Here is a tiny trained network, its code and every weight. The questions are about switching its units off for an input and a class, where a switched-off unit gives its printed mean instead of its output.

import numpy as np


def w(rows, s, z=0):
    codes = np.array(rows[::2]) - 128.0
    scale = np.full(codes.shape[1], s)
    scale[-1] = z or s
    return codes * scale


def norm(h):
    return h / np.sqrt((h * h).mean(-1, keepdims=True) + 1e-5)


def f(y):
    return np.maximum(y, 0)


def log_softmax(a):
    a = a - a.max(-1, keepdims=True)
    return a - np.log(np.exp(a).sum(-1, keepdims=True))


def net(x, mask):
    res = np.array(x, float).reshape(1, 7) / 4 @ E
    u = 0
    for l in range(3):
        y = f(norm(res) @ A[l][:, :-1].T + A[l][:, -1])
        res = res + np.where(mask[u : u + 13], y, B[l][:, -1]) @ B[l][:, :-1]
        u += 13
    return log_softmax(norm(res)[-1] @ U[:, :-1].T + U[:, -1])


A, B = {}, {}
E = w([
[183,95,42,158,78,67,53,63,210],'x0',
[190,75,155,107,107,229,87,111,106],'x1',
[132,124,127,131,129,124,131,127,120],'x2',
[167,206,155,109,226,125,152,5,150],'x3',
[125,129,130,126,127,129,126,128,132],'x4',
[128,127,129,128,126,128,129,128,128],'x5',
[183,166,221,100,135,72,45,176,116],'x6',
],0.003)
A[0] = w([
[165,133,147,154,131,182,118,101,124,3],'L0N0',
[157,145,116,140,114,98,79,1,174,63],'L0N1',
[144,116,126,156,138,108,128,121,119,91],'L0N2',
[152,152,130,143,119,170,119,116,128,49],'L0N3',
[92,216,112,167,185,48,155,89,133,67],'L0N4',
[169,106,115,140,139,172,102,126,116,32],'L0N5',
[119,147,152,121,146,145,136,119,136,82],'L0N6',
[123,155,179,121,172,155,175,102,109,162],'L0N7',
[110,155,210,137,171,157,182,92,106,92],'L0N8',
[100,115,84,130,183,176,190,25,140,54],'L0N9',
[173,164,225,118,195,81,70,87,138,95],'L0N10',
[169,175,130,123,160,122,148,57,160,31],'L0N11',
[175,117,165,132,155,202,103,45,114,101],'L0N12',
],0.0064,0.0018)
B[0] = w([
[130,100,149,62,106,135,142,136,180,160],'L0N0',
[167,132,36,112,250,177,85,187,96,249],'L0N1',
[108,147,117,111,140,144,98,129,134,137],'L0N2',
[126,82,128,85,117,120,151,128,123,146],'L0N3',
[104,83,195,5,110,95,166,109,218,231],'L0N4',
[101,126,134,77,109,111,178,133,189,161],'L0N5',
[124,119,111,127,146,149,87,141,134,156],'L0N6',
[110,124,146,146,222,185,103,127,80,226],'L0N7',
[159,139,28,102,204,137,91,173,113,229],'L0N8',
[148,229,105,204,2,152,181,105,113,241],'L0N9',
[144,213,108,208,12,140,174,92,103,253],'L0N10',
[64,76,188,169,173,98,62,24,52,209],'L0N11',
[88,95,204,26,129,63,168,96,200,229],'L0N12',
],0.0075,0.0045)
A[1] = w([
[229,178,194,139,117,91,104,138,115,94],'L1N0',
[114,184,185,108,187,143,158,180,104,86],'L1N1',
[171,124,105,106,102,15,116,78,166,139],'L1N2',
[91,136,90,118,153,149,78,110,109,112],'L1N3',
[167,177,177,75,127,103,93,147,118,164],'L1N4',
[186,63,163,121,127,206,112,95,118,123],'L1N5',
[162,169,204,184,89,95,82,146,111,50],'L1N6',
[116,64,187,70,137,96,151,128,192,89],'L1N7',
[148,129,80,127,253,151,133,184,83,10],'L1N8',
[200,99,27,146,230,137,46,157,140,84],'L1N9',
[91,4,138,198,60,114,99,243,129,26],'L1N10',
[195,195,131,238,26,155,181,121,112,24],'L1N11',
[96,141,136,143,168,5,188,144,163,2],'L1N12',
],0.0055,0.00089)
B[1] = w([
[53,110,40,137,90,160,174,60,138,172],'L1N0',
[175,48,79,167,93,108,46,164,175,212],'L1N1',
[131,59,137,142,111,178,108,204,93,214],'L1N2',
[233,126,188,147,72,117,69,222,114,187],'L1N3',
[92,126,56,139,110,175,186,104,126,192],'L1N4',
[76,63,154,163,98,4,131,172,157,169],'L1N5',
[114,150,94,169,81,154,169,107,132,163],'L1N6',
[132,130,130,31,119,140,181,118,145,193],'L1N7',
[148,137,90,134,118,144,63,201,187,221],'L1N8',
[93,126,127,144,177,177,101,232,134,226],'L1N9',
[188,228,175,96,207,129,112,2,94,255],'L1N10',
[54,171,121,139,24,164,100,112,119,199],'L1N11',
[143,61,166,85,84,162,123,108,172,173],'L1N12',
],0.0066,0.004)
A[2] = w([
[104,99,128,123,150,111,133,98,70,125],'L2N0',
[167,107,59,208,238,136,86,225,136,89],'L2N1',
[150,23,186,68,127,101,180,128,155,62],'L2N2',
[129,130,110,210,56,134,209,102,109,29],'L2N3',
[158,152,209,192,224,27,123,17,39,1],'L2N4',
[185,82,93,129,96,111,118,104,88,128],'L2N5',
[105,109,161,102,133,90,146,122,161,93],'L2N6',
[102,114,97,138,169,131,137,76,146,58],'L2N7',
[126,71,189,44,135,26,211,163,205,96],'L2N8',
[68,158,103,211,24,123,195,134,89,48],'L2N9',
[128,193,108,222,132,137,102,126,86,83],'L2N10',
[129,182,159,100,116,161,198,138,121,167],'L2N11',
[145,134,110,170,255,135,78,241,102,41],'L2N12',
],0.0054,0.00082)
B[2] = w([
[148,187,137,130,138,94,87,164,220,147],'L2N0',
[86,62,125,165,234,143,48,174,82,253],'L2N1',
[60,112,146,87,137,73,231,147,178,183],'L2N2',
[80,188,145,193,78,106,118,181,114,178],'L2N3',
[254,210,167,104,189,115,137,103,85,222],'L2N4',
[36,185,146,142,211,124,179,173,124,143],'L2N5',
[183,101,107,99,88,195,165,191,131,151],'L2N6',
[170,102,203,155,57,116,100,249,62,158],'L2N7',
[105,31,176,28,120,163,215,125,146,195],'L2N8',
[90,151,107,221,78,99,150,68,114,199],'L2N9',
[133,58,166,100,77,93,167,112,175,195],'L2N10',
[146,55,101,135,113,55,52,136,156,184],'L2N11',
[94,77,34,197,190,135,49,173,141,245],'L2N12',
],0.0074,0.0052)
U = w([
[110,78,79,173,210,161,44,215,128,196],'0',
[239,215,187,106,168,111,124,83,96,166],'1',
[70,178,107,211,2,124,162,98,130,117],'2',
[98,53,166,19,104,127,230,153,190,2],'3',
],0.0068,0.00069)

Each question gives the input, the list of numbers given to net, and the class t.
The units are the neurons (one row each of A and B). Each row of codes is followed by its name. A weight is (code - 128) times the scale printed after its matrix; where a second scale follows, it is the last column's (A, B and U).
mask holds one flag per neuron, layer by layer. A switched-off neuron (its flag False) gives its mean, the last column of its row in B, instead of its output. The means were averaged over made-up inputs and are rounded, as every weight is.
A unit's drop is (log p(t) with every unit on - log p(t) with that unit switched off) / (log p(t) with every unit on - log p(t) with every unit switched off).
The circuit of an input: a set's keep is (log p(t) with only the set's units on - log p(t) with every unit switched off) / (log p(t) with every unit on - log p(t) with every unit switched off). Starting from the 12 units with the biggest drops (on a tie, the unit counted first), units are removed one at a time, each time the one whose removal leaves the highest keep (on an exact tie, the one counted first), for as long as the keep stays at least 0.8.
units of the circuit, in order: the units of the circuit, biggest drop first
k most important neurons: the k neurons with the biggest drops, biggest first
top k neurons in layer l: the k neurons of layer l with the biggest drops, biggest first
input [0,-3,0,4,-8,4,7], class 2: units of the circuit, in order -> (L0N10)
input [-4,-8,-4,5,7,-2,6], class 3: 2 most important neurons -> (L0N4; L0N9)
input [-4,-3,-5,-8,-3,5,-1], class 1: 2 most important neurons -> (L1N10; L0N1)
input [0,-2,-4,-7,6,6,8], class 2: top 2 neurons in layer 0 -> (L0N1; L0N11)
input [-4,-2,7,-1,-1,-3,-5], class 2: 2 most important neurons -> (L0N9; L0N1)
input [-5,1,-2,-7,-8,-6,-8], class 2: 2 most important neurons -> (L0N1; L0N12)
input [2,6,0,8,-7,0,-4], class 1: 2 most important neurons -> (L0N12; L0N9)
input [0,-5,-1,5,-6,-8,4], class 1: 2 most important neurons -> (L0N12; L0N10)
input [2,2,0,8,0,-4,-3], class 1: 2 most important neurons -> (L0N9; L0N1)
input [-4,1,4,8,-3,-3,-6], class 1: 3 most important neurons -> (L0N9; L0N7; L0N11)
input [-2,3,3,-5,6,3,-5], class 1: top 2 neurons in layer 0 -> (L0N1; L0N8)
input [-1,4,0,-3,-2,7,-2], class 3: top 2 neurons in layer 0 -> (L0N10; L0N9)
input [7,6,-7,-4,-3,1,8], class 2: 3 most important neurons -> (L0N8; L0N7; L1N0)
input [1,2,-6,4,3,-6,-7], class 2: units of the circuit, in order -> (L0N9)
input [-7,0,-2,-8,-5,-2,0], class 1: 3 most important neurons -> (L1N10; L0N1; L0N8)
input [-2,-2,4,8,0,4,-3], class 1: 3 most important neurons -> (L0N9; L0N11; L0N4)
input [7,-1,-3,-8,7,-2,-7], class 1: top 2 neurons in layer 1 -> (L1N10; L1N8)
input [4,-8,2,7,0,4,-4], class 3: top 2 neurons in layer 0 -> (L0N4; L0N10)
input [-1,3,7,-2,-4,7,3], class 2: top 3 neurons in layer 0 -> (L0N4; L0N1; L0N12)
input [-3,8,-6,5,5,-4,4], class 3: units of the circuit, in order -> (L0N12)
input [4,6,6,4,8,-2,4], class 3: top 2 neurons in layer 0 -> (L0N12; L0N9)
input [4,-8,6,-7,7,1,-4], class 3: top 2 neurons in layer 1 -> (L1N12; L1N2)
